Below are the code and all the weights of a small trained network. Each question names an input and a class and asks about switching units off, where a switched-off unit gives its printed mean instead of its output.

import numpy as np


def w(rows, s, z=0):
    codes = np.array(rows[::2]) - 128.0
    scale = np.full(codes.shape[1], s)
    scale[-1] = z or s
    return codes * scale


def f(y):
    return y / 2 * (1 + np.tanh(0.7978845608 * (y + 0.044715 * y**3)))


def log_softmax(a):
    a = a - a.max(-1, keepdims=True)
    return a - np.log(np.exp(a).sum(-1, keepdims=True))


def net(x, mask):
    res = np.array(x, float).reshape(1, 3) / 4 @ E
    y = f(res @ A[0][:, :-1].T + A[0][:, -1])
    res = res + np.where(mask, y, B[0][:, -1]) @ B[0][:, :-1]
    return log_softmax(res[-1] @ U[:, :-1].T + U[:, -1])


A, B = {}, {}
E = w([
[21,118,93],'x0',
[133,11,177],'x1',
[68,179,214],'x2',
],0.012)
A[0] = w([
[125,247,126,3],'N0',
[156,103,57,101],'N1',
[148,22,30,153],'N2',
[12,102,83,24],'N3',
[108,55,183,27],'N4',
[104,148,245,82],'N5',
[87,157,180,136],'N6',
[90,139,224,115],'N7',
[212,131,210,9],'N8',
[123,81,169,113],'N9',
[186,119,173,53],'N10',
[92,173,204,34],'N11',
[154,108,46,8],'N12',
[45,83,93,51],'N13',
[111,59,183,72],'N14',
[60,79,106,135],'N15',
[145,76,157,99],'N16',
],0.014,0.0052)
B[0] = w([
[87,149,34,225],'N0',
[72,49,93,190],'N1',
[109,76,131,249],'N2',
[210,136,112,219],'N3',
[82,201,26,185],'N4',
[112,36,117,217],'N5',
[130,50,107,193],'N6',
[145,45,140,212],'N7',
[230,143,111,191],'N8',
[66,169,84,172],'N9',
[186,167,106,165],'N10',
[148,88,81,192],'N11',
[113,75,64,179],'N12',
[251,152,138,193],'N13',
[50,200,48,190],'N14',
[191,176,171,195],'N15',
[117,178,108,170],'N16',
],0.011)
U = w([
[115,24,110,107],'0',
[74,215,55,133],'1',
[252,160,123,116],'2',
[113,124,153,251],'3',
[84,167,162,92],'4',
[149,167,199,98],'5',
],0.014,0.021)

Each question gives the input, the list of numbers given to net, and the class t.
The units are the neurons (one row each of A and B). Each row of codes is followed by its name. A weight is (code - 128) times the scale printed after its matrix; where a second scale follows, it is the last column's (A, B and U).
mask holds one flag per neuron, in row order. A switched-off neuron (its flag False) gives its mean, the last column of its row in B, instead of its output. The means were averaged over made-up inputs and are rounded, as every weight is.
A unit's drop is (log p(t) with every unit on - log p(t) with that unit switched off) / (log p(t) with every unit on - log p(t) with every unit switched off).
most important unit: the unit with the biggest drop
top k neurons: the k neurons with the biggest drops, biggest first
drop of u: that unit's drop, to one decimal
input [6,8,-4], class 1: most important unit -> N14
input [8,8,0], class 1: top 3 neurons -> N14; N4; N9
input [-2,-3,0], class 3: top 2 neurons -> N14; N4
input [3,4,3], class 1: top 2 neurons -> N14; N4
input [-5,4,1], class 2: top 4 neurons -> N8; N0; N10; N1
input [7,1,5], class 2: top 2 neurons -> N13; N3
input [-2,-1,1], class 3: top 2 neurons -> N13; N3
input [-2,-4,-4], class 0: top 3 neurons -> N14; N4; N1
input [-7,-7,1], class 1: top 2 neurons -> N0; N13
input [-3,0,-1], class 3: top 4 neurons -> N13; N3; N15; N11
input [-7,4,-8], class 0: top 2 neurons -> N2; N1
input [8,6,-2], class 2: top 3 neurons -> N13; N3; N15
input [6,5,3], class 2: top 4 neurons -> N13; N3; N15; N0
input [0,-7,7], class 0: top neuron -> N6
input [-5,-6,7], class 0: drop of N5 -> 0.1
input [-2,-6,8], class 0: drop of N6 -> 0.0
input [1,6,-5], class 1: drop of N6 -> 0.1
